How the items are linked:
x758 ro x971
x758 gi x992
x758 di x554
x758 ni x307
x662 ro x351
x662 gi x889
x662 di x344
x662 ni x264
x885 ro x177
x885 gi x36
x885 di x143
x885 ni x227
x880 ro x911
x880 gi x501
x880 di x796
x880 ni x815
x986 ro x104
x986 gi x207
x986 di x440
x986 ni x662
x752 ro x554
x752 gi x900
x752 di x878
x752 ni x745
x440 ro x535
x440 gi x986
x440 di x862
x440 ni x344
x158 ro x662
x158 gi x586
x158 di x597
x158 ni x143
x524 ro x497
x524 gi x121
x524 di x297
x524 ni x6
x618 ro x369
x618 gi x35
x618 di x145
x618 ni x497
x110 ro x796
x110 gi x210
x110 di x945
x110 ni x748
x676 ro x430
x676 gi x799
x676 di x561
x676 ni x104
x104 ro x688
x104 gi x246
x104 di x535
x104 ni x351
x268 ro x142
x268 gi x395
x268 di x430
x268 ni x635
x310 ro x89
x310 gi x792
x310 di x779
x310 ni x324
x154 ro x35
x154 gi x145
x154 di x245
x154 ni x121
x497 ro x33
x497 gi x380
x497 di x366
x497 ni x501
x527 ro x856
x527 gi x789
x527 di x756
x527 ni x154
x12 ro x885
x12 gi x89
x12 di x792
x12 ni x653
x619 ro x307
x619 gi x285
x619 di x745
x619 ni x789
x799 ro x268
x799 gi x933
x799 di x676
x799 ni x246
x489 ro x593
x489 gi x941
x489 di x302
x489 ni x971
x35 ro x756
x35 gi x24
x35 di x618
x35 ni x380
x193 ro x341
x193 gi x178
x193 di x547
x193 ni x966
x745 ro x236
x745 gi x619
x745 di x782
x745 ni x527
x395 ro x834
x395 gi x107
x395 di x268
x395 ni x275
x884 ro x779
x884 gi x550
x884 di x653
x884 ni x581
x790 ro x153
x790 gi x593
x790 di x941
x790 ni x193
x756 ro x53
x756 gi x527
x756 di x369
x756 ni x245
x971 ro x178
x971 gi x547
x971 di x808
x971 ni x752
x878 ro x966
x878 gi x752
x878 di x454
x878 ni x782
x70 ro x154
x70 gi x33
x70 di x380
x70 ni x911
x89 ro x36
x89 gi x143
x89 di x12
x89 ni x884
x8 ro x15
x8 gi x748
x8 di x834
x8 ni x933
x302 ro x790
x302 gi x489
x302 di x341
x302 ni x808
x911 ro x121
x911 gi x297
x911 di x317
x911 ni x110
x155 ro x275
x155 gi x688
x155 di x246
x155 ni x862
x115 ro x619
x115 gi x782
x115 di x166
x115 ni x369
x297 ro x366
x297 gi x524
x297 di x911
x297 ni x210
x535 ro x155
x535 gi x104
x535 di x207
x535 ni x766
x285 ro x454
x285 gi x236
x285 di x619
x285 ni x53
x666 ro x986
x666 gi x862
x666 di x351
x666 ni x158
x264 ro x597
x264 gi x177
x264 di x36
x264 ni x310
x996 ro x815
x996 gi x15
x996 di x748
x996 ni x268
x945 ro x6
x945 gi x110
x945 di x507
x945 ni x8
x653 ro x227
x653 gi x884
x653 di x28
x653 ni x153
x501 ro x297
x501 gi x317
x501 di x880
x501 ni x507
x366 ro x70
x366 gi x497
x366 di x121
x366 ni x880
x430 ro x107
x430 gi x268
x430 di x933
x430 ni x688
x834 ro x996
x834 gi x8
x834 di x142
x834 ni x799
x380 ro x245
x380 gi x70
x380 di x497
x380 ni x317
x160 ro x324
x160 gi x912
x160 di x581
x160 ni x489
x15 ro x507
x15 gi x5
x15 di x996
x15 ni x395
x912 ro x28
x912 gi x256
x912 di x160
x912 ni x941
x494 ro x586
x494 gi x597
x494 di x177
x494 ni x12
x166 ro x745
x166 gi x115
x166 di x856
x166 ni x24
x748 ro x5
x748 gi x996
x748 di x8
x748 ni x430
x779 ro x12
x779 gi x310
x779 di x227
x779 ni x256
x207 ro x246
x207 gi x535
x207 di x986
x207 ni x889
x586 ro x889
x586 gi x344
x586 di x158
x586 ni x885
x789 ro x166
x789 gi x53
x789 di x527
x789 ni x145
x246 ro x635
x246 gi x155
x246 di x104
x246 ni x666
x507 ro x210
x507 gi x945
x507 di x815
x507 ni x834
x766 ro x862
x766 gi x351
x766 di x889
x766 ni x494
x5 ro x945
x5 gi x815
x5 di x15
x5 ni x107
x968 ro x489
x968 gi x341
x968 di x178
x968 ni x758
x933 ro x395
x933 gi x430
x933 di x799
x933 ni x155
x178 ro x302
x178 gi x968
x178 di x193
x178 ni x554
x53 ro x115
x53 gi x856
x53 di x789
x53 ni x618
x862 ro x207
x862 gi x440
x862 di x666
x862 ni x586
x635 ro x676
x635 gi x275
x635 di x688
x635 ni x986
x317 ro x524
x317 gi x911
x317 di x501
x317 ni x945
x581 ro x256
x581 gi x160
x581 di x153
x581 ni x302
x900 ro x758
x900 gi x966
x900 di x752
x900 ni x619
x256 ro x653
x256 gi x324
x256 di x912
x256 ni x790
x6 ro x501
x6 gi x796
x6 di x210
x6 ni x15
x33 ro x145
x33 gi x245
x33 di x70
x33 ni x297
x236 ro x878
x236 gi x307
x236 di x285
x236 ni x856
x561 ro x933
x561 gi x676
x561 di x275
x561 ni x535
x28 ro x550
x28 gi x653
x28 di x324
x28 ni x249
x249 ro x160
x249 gi x153
x249 di x593
x249 ni x968
x796 ro x317
x796 gi x880
x796 di x6
x796 ni x5
x341 ro x941
x341 gi x302
x341 di x968
x341 ni x992
x351 ro x440
x351 gi x666
x351 di x766
x351 ni x597
x554 ro x808
x554 gi x758
x554 di x966
x554 ni x236
x36 ro x494
x36 gi x264
x36 di x885
x36 ni x779
x856 ro x782
x856 gi x166
x856 di x53
x856 ni x35
x815 ro x110
x815 gi x507
x815 di x5
x815 ni x142
x107 ro x8
x107 gi x142
x107 di x395
x107 ni x561
x145 ro x24
x145 gi x618
x145 di x154
x145 ni x366
x177 ro x158
x177 gi x494
x177 di x264
x177 ni x792
x992 ro x547
x992 gi x808
x992 di x758
x992 ni x454
x227 ro x792
x227 gi x779
x227 di x550
x227 ni x912
x275 ro x799
x275 gi x561
x275 di x635
x275 ni x207
x142 ro x748
x142 gi x834
x142 di x107
x142 ni x676
x153 ro x912
x153 gi x581
x153 di x249
x153 ni x341
x210 ro x880
x210 gi x6
x210 di x110
x210 ni x996
x966 ro x992
x966 gi x554
x966 di x900
x966 ni x285
x808 ro x193
x808 gi x971
x808 di x992
x808 ni x878
x307 ro x752
x307 gi x454
x307 di x236
x307 ni x166
x593 ro x581
x593 gi x249
x593 di x790
x593 ni x178
x550 ro x310
x550 gi x227
x550 di x884
x550 ni x160
x245 ro x618
x245 gi x154
x245 di x33
x245 ni x524
x792 ro x143
x792 gi x12
x792 di x310
x792 ni x28
x121 ro x380
x121 gi x366
x121 di x524
x121 ni x796
x24 ro x527
x24 gi x369
x24 di x35
x24 ni x70
x547 ro x968
x547 gi x193
x547 di x971
x547 ni x900
x369 ro x789
x369 gi x756
x369 di x24
x369 ni x33
x941 ro x249
x941 gi x790
x941 di x489
x941 ni x547
x143 ro x264
x143 gi x885
x143 di x89
x143 ni x550
x324 ro x884
x324 gi x28
x324 di x256
x324 ni x593
x454 ro x900
x454 gi x878
x454 di x307
x454 ni x115
x688 ro x561
x688 gi x635
x688 di x155
x688 ni x440
x782 ro x285
x782 gi x745
x782 di x115
x782 ni x756
x889 ro x666
x889 gi x766
x889 di x662
x889 ni x177
x344 ro x766
x344 gi x662
x344 di x586
x344 ni x36
x597 ro x344
x597 gi x158
x597 di x494
x597 ni x89

The rows follow the links: the fewer symbols apart two items are, the more alike their rows tend to be.

Each row is also shifted at random along 7 hidden directions that mean nothing.

Each row, then its item:
(7, 1, 12, 9, -5, 3, -4, 0, 7, 8, 3, 28, -3, -30, -20, -7, -9, -10, 21, 4, -6, -20, 6, -5, 8, 1, -18, 9, 11, -1, -24, 9, -16, 30, -14, -6, -13, 8, 17, -4, 9, -3, -8, 2, 4): x497
(-5, 5, 0, 2, 8, 4, 16, 15, -12, -17, -4, -44, 10, -5, 14, -11, -3, 9, -10, -12, 5, 37, -4, -1, -19, 14, 13, 29, 1, 1, -4, -9, 32, 1, 6, -6, 16, -6, 5, -4, -9, 13, -11, 0, -10): x782
(-25, -12, -1, -2, 17, -11, 10, 9, -11, -24, -12, -18, 11, 18, 27, -27, 11, 17, -26, -18, 19, 14, -10, -21, -28, 2, 6, 3, -10, 4, 11, -6, -9, 5, 10, 8, 25, -4, 2, 2, -9, 12, -6, -7, 5): x351
(-14, 5, -16, 12, -9, -4, -7, 2, 11, 12, 5, -3, -10, -1, -4, 24, -8, -1, 17, -4, -16, 4, -1, 14, 1, -2, 5, -10, -2, -2, 8, -6, 18, -16, 4, 0, 7, -3, 0, 2, 1, -1, 10, 10, -8): x380
(32, -15, -1, -4, 8, -2, -3, 0, 9, -11, 1, 6, -3, 5, 5, 3, 8, -1, 1, -7, 2, -9, -11, -2, -11, -8, 1, -5, 7, -4, 4, 4, -15, 8, 0, -2, 0, 0, 4, -1, 3, -5, -4, -1, 8): x666
(14, -7, -6, 0, 8, -11, -5, 7, 22, 0, -5, -17, -3, -1, 13, 16, 2, -8, 17, 12, -25, 10, -6, 34, 11, -8, -3, 15, -16, 17, 6, -13, 3, -15, -4, -2, 10, -1, -16, 5, -4, -10, 2, -5, 5): x227
(1, -4, -1, -8, 13, 0, 7, -2, -10, -18, -1, -11, 19, 10, 15, -8, 4, 4, -6, -3, 16, 12, -5, 6, -1, 6, 4, 25, -7, 9, 10, 3, 9, 5, 3, -8, 6, -4, -7, 1, 1, 9, -9, -6, 0): x885
(-4, -6, -7, -1, 3, -9, -11, 3, 13, -1, -3, -6, -9, 8, 3, 14, 8, -1, 1, -1, -4, -1, -2, 8, -4, -11, 1, -15, 1, 2, 5, 0, -5, -13, 5, -2, 9, 4, -4, 4, 0, -14, 8, 4, 2): x440
(25, -10, 13, 1, 4, -3, -1, 1, 3, 4, 5, 29, 17, -22, -7, -10, 0, -1, 7, -1, 7, -15, 1, -11, 13, 17, -17, 14, 6, 7, -6, 8, -5, 22, -15, -3, -12, 6, 16, 0, 17, 13, -13, -4, -3): x268
(11, -4, 2, -12, 5, 2, -3, 10, -2, -18, -6, -17, 11, -4, -4, -4, 4, -4, -12, -4, 20, 4, 11, 0, 1, 6, 4, 9, 13, -5, -15, 10, 13, 3, 3, -11, -5, 9, 2, -8, -2, -6, -2, 0, -9): x12
(-26, -2, 5, 0, 7, -4, -1, -6, -6, -10, 1, 0, 9, 12, 6, 0, 6, 3, -8, -14, 18, 5, -13, -7, -7, -1, 6, 5, 3, 2, 12, 9, 4, 7, 5, -14, 3, -3, 4, -3, 6, 5, -14, -2, -2): x799
(-26, 4, 1, 2, 1, -1, 2, 1, 0, -3, -13, -6, -5, 11, 5, -6, -5, -1, 1, 3, -5, 1, -4, 9, 1, -11, 3, 5, -13, 5, 3, -10, -7, -3, 3, 5, 2, -9, -9, -3, -17, -2, -1, -5, 6): x808
(4, 0, -7, 4, 10, -3, -2, -22, 7, 6, 5, 5, -2, 24, 18, 25, 8, 5, 17, 7, -15, 9, -29, 28, 5, -17, 0, 15, -17, 22, 39, -4, -5, -13, 0, -7, 12, -18, -17, 14, 7, -2, -9, -1, 12): x635
(21, -6, 10, 1, 13, -3, -1, -2, 6, -11, -8, -11, 0, -2, 9, -7, 11, 5, 4, 5, 0, 12, -10, 4, -10, -10, -8, 23, -1, 17, -3, 4, -16, 11, -1, -11, 16, 1, 0, 5, -2, -10, -11, -1, 11): x104
(-25, -3, -4, -2, -3, -19, -15, 28, 9, 3, -13, -35, 5, -16, -6, -1, 5, 4, -16, 1, 9, 17, 30, -6, 6, 17, -4, -12, 1, 5, -23, -1, 27, -27, 7, -2, 17, 24, 2, 1, -3, -9, 20, 8, -24): x986
(15, 3, -8, 10, -6, 5, -1, -6, 10, 3, 4, -7, -24, 7, 2, 16, -2, 1, 15, -1, -21, 5, -15, 7, -20, -20, 9, -11, 0, -6, 7, -7, -9, -5, 7, -1, 12, -8, -2, 1, -7, -11, 4, 8, 11): x245
(-38, -4, 7, -3, -1, -19, -5, 18, 1, 3, -4, -9, 8, -17, -2, -20, 5, -3, -18, 2, 9, 1, 24, -22, 4, 15, -9, -13, -3, 0, -26, 3, -2, -1, -3, 1, 6, 25, 3, -2, 7, -3, 8, -5, -9): x662
(-15, 3, -7, -6, 3, 7, -2, 1, -3, -20, -7, -11, 9, 17, -1, 14, -7, -7, 0, -14, 17, 3, -6, 21, 6, -4, 18, 14, 6, -6, 11, 2, 27, -3, 10, -12, -14, -13, -4, -13, -12, 3, -8, 2, -11): x178
(0, 10, 9, 4, -1, 8, 1, -2, 5, -1, -5, -24, -23, 3, -1, 10, 1, -5, 6, 2, -16, 15, -15, 9, -15, -22, 8, 6, 9, -3, -6, -2, -6, 2, 3, -12, 5, -5, -1, -4, -10, -20, -10, 2, 10): x789
(14, 4, 9, 3, -4, 12, 9, -3, -8, 2, 9, 1, -24, -9, -6, -10, 7, 2, -9, -7, -6, -4, -4, -29, -33, -12, 0, -23, 25, -23, -19, 6, -27, 21, -1, 4, 3, 6, 16, 0, 5, -13, -1, 3, 15): x366
(28, 4, 9, -8, -3, 12, -1, -2, 3, 2, 5, 14, -1, -18, -18, 4, -4, -18, 11, 12, -5, -17, 11, 12, 19, -1, -8, 9, 16, -8, -20, 10, -5, 17, -13, -7, -27, 7, 1, -6, 6, -11, -4, -3, 3): x341
(-34, 5, -7, 3, 3, -14, -7, -15, 12, 14, 10, 11, -2, 10, 10, 24, 2, -12, 23, 18, -24, -1, -9, 33, 23, -13, -7, 3, -24, 17, 20, -3, -8, -12, -7, -6, 5, -1, -25, 11, 15, -12, 2, -7, 11): x177
(0, 4, 0, 8, -4, 6, -1, -5, 4, -4, -6, -11, -16, 13, 0, 7, -3, 3, 6, -3, -6, 7, -15, 4, -16, -18, 10, -1, -1, -1, 6, -4, -4, -3, 10, -4, 7, -10, -1, -4, -16, -7, -3, 6, 6): x35
(4, -3, 5, -9, -2, 1, 1, -7, -5, -1, 13, 3, -7, 4, 0, -2, 10, -7, -13, 0, 3, -7, 0, -17, -11, -7, 3, -23, 10, -16, -8, 10, -18, 7, 0, -4, -4, 12, -2, -2, 13, -12, 2, -5, 9): x597
(-15, 6, 0, -3, 4, 3, 5, 1, -4, -5, -9, -11, -3, 9, 6, -2, -2, -1, -4, 3, -3, 5, -2, 12, 3, -7, 3, 7, -6, 2, 4, -8, 0, -5, 1, 5, -1, -9, -9, 0, -12, -3, -1, -4, 4): x193
(-14, 1, 16, 7, 14, 3, 9, -4, -12, -14, -11, 3, 19, 3, 9, -19, -2, 12, 0, -13, 19, 11, -20, -4, -4, 7, -3, 44, -4, 18, 12, 2, 4, 24, -3, -11, 3, -17, 11, -3, -5, 21, -30, -4, 0): x501
(-6, -6, 2, -5, 3, -9, 8, 19, -3, -6, -8, -26, 1, -4, 13, -26, 6, 5, -23, 2, 0, 11, 14, -18, -13, 8, 0, -9, -9, -2, -16, -11, -7, -6, 2, 15, 15, 12, -4, 1, -9, 0, 9, -8, 1): x653
(23, -8, -17, 3, -2, 4, -11, -14, 12, 1, 10, 26, -11, 19, -4, 35, 1, -1, 14, -15, -1, -19, -19, 11, -5, -15, 10, -22, 12, -10, 28, 4, 0, -7, 7, -1, -7, -13, 5, 1, 6, -2, 3, 11, 2): x8
(-7, 4, 10, 5, 3, 1, 7, 12, -7, -4, -1, -29, -1, -14, 2, -11, 3, 8, -12, -10, 4, 24, 0, -17, -20, 10, 3, 9, 12, -3, -14, -1, 14, 6, 2, -8, 12, 5, 14, -2, 1, 2, -9, 3, -7): x297
(-34, 9, -9, 11, -4, -1, 1, -10, -2, 11, -6, 4, -17, 20, 8, 3, -4, 10, 5, 4, -15, 1, -10, 3, -8, -17, 1, -14, -18, 6, 18, -14, -16, -13, 8, 16, 15, -15, -10, 10, -14, -2, 10, 4, 12): x145

From each start, follow one symbol. Which item do you reach?
Answers are names.
start (-37, -3, 9, 0, 9, -16, 6, 5, -5, -7, -2, -15, 8, -3, 17, -22, 7, 1, -10, 3, 2, 15, 1, -11, -8, 3, -5, 8, -16, 10, -8, -1, -12, 8, -3, -4, 19, 11, -7, 3, 6, -1, -6, -11, 7)
ni: x143
start (21, -8, -5, -3, -1, -13, -7, 19, 20, 4, -3, -19, 4, -16, 1, 8, -2, -10, 7, 11, -15, 8, 14, 17, 16, 10, -3, 4, -8, 7, -12, -10, 16, -17, -5, 0, 2, 13, -7, -2, -1, -5, 10, -2, -11)
gi: x550
start (4, -4, 13, -9, 12, 3, 6, 0, -7, -17, -10, -2, 1, 1, 7, -23, 10, -1, -11, 4, 9, -4, 1, -7, -9, -11, -7, 11, 3, 2, -13, 6, -29, 22, -3, 0, 1, 3, -2, -1, -5, -11, -8, -9, 16)
ni: x28
start (-12, 0, 0, -2, 0, -3, -7, -7, 0, 0, 6, 0, 2, 9, -1, 15, 6, -1, -4, -8, 9, 2, -8, 0, 1, -1, 6, -5, 7, -1, 12, 9, 9, -6, 4, -14, -2, 1, 1, -1, 10, -2, -6, 3, -6)
ro: x430
start (-27, 0, 12, -6, 12, -2, 2, -7, -10, -14, -9, 17, 19, 2, 3, -22, 3, -2, -1, 5, 20, -10, 3, 2, 13, 0, -13, 25, -7, 13, -4, 12, -17, 25, -6, -6, -6, 0, -4, 0, 2, 2, -12, -9, 8)
gi: x885
start (12, -9, 8, 1, 7, -7, 6, 14, -2, -7, 1, -20, 5, -14, 8, -15, 9, 9, -15, -11, 6, 17, 1, -24, -20, 14, -1, 3, 8, -1, -12, 1, 5, 7, 0, -3, 16, 11, 15, 0, 6, 5, -7, -1, -5)
ro: x834
start (4, -1, -4, -10, 9, 3, 5, -7, -9, -7, 0, 0, 6, 14, 10, -2, 8, 3, -10, 4, 7, 0, -1, 5, 0, -3, 0, 2, -3, 2, 11, 1, -6, -3, 1, 6, 1, -4, -9, 8, 1, -1, 3, -4, 7)
di: x12
start (28, 5, 3, 0, 2, 15, 17, -8, -12, 6, 10, 10, -5, -7, 4, -8, -1, 3, 3, 6, -15, -1, -6, -3, -7, 1, -5, 8, 3, -5, 2, -6, -13, 14, -10, 14, -4, -9, 2, 8, 5, 6, -4, -5, 14)
gi: x619
start (-8, -8, 0, -2, 4, 4, 1, -8, -11, -10, 4, 27, 3, 14, 0, -6, 6, 7, -14, -22, 23, -20, -11, -25, -16, -2, 3, -20, 15, -14, 12, 10, -15, 17, 5, 4, -8, -6, 15, -2, 5, 9, -6, 1, 4)
ro: x8
start (24, -2, 5, 11, -5, -2, 3, 15, 3, 10, -5, 7, 12, -34, -9, -20, -11, 7, 12, 9, -5, 2, 18, -8, 10, 25, -18, 20, -7, 13, -21, -7, 9, 8, -10, 10, 4, 7, 13, 2, -1, 18, 3, 3, -11)
gi: x245
start (-10, -4, 9, -4, -4, -14, -5, 9, 6, 9, 6, 1, 4, -23, -8, -9, 4, -11, -5, 10, -2, -6, 21, -13, 11, 11, -12, -11, 1, -2, -27, 7, -7, 4, -10, -4, -3, 26, 1, -1, 15, -9, 6, -6, -4)
ro: x889
start (-2, 1, 5, -1, 9, 1, 7, -20, -14, 13, 4, 26, 5, 13, 13, -11, 10, 14, -7, 10, -1, -5, -10, -9, 6, -1, -15, 2, -14, 17, 24, -2, -25, 1, -8, 15, 5, -11, -6, 20, 9, 9, -2, -7, 15)
gi: x561
start (-15, 2, 6, 7, -1, -1, -10, 1, 3, -6, -13, -8, -4, 2, -8, -2, 0, 5, 1, -5, 13, 5, -2, -4, -8, -7, 0, 5, 5, 5, -6, 7, 1, 3, 9, -13, 7, 1, 7, -6, -10, -7, -5, 9, -5)
di: x815
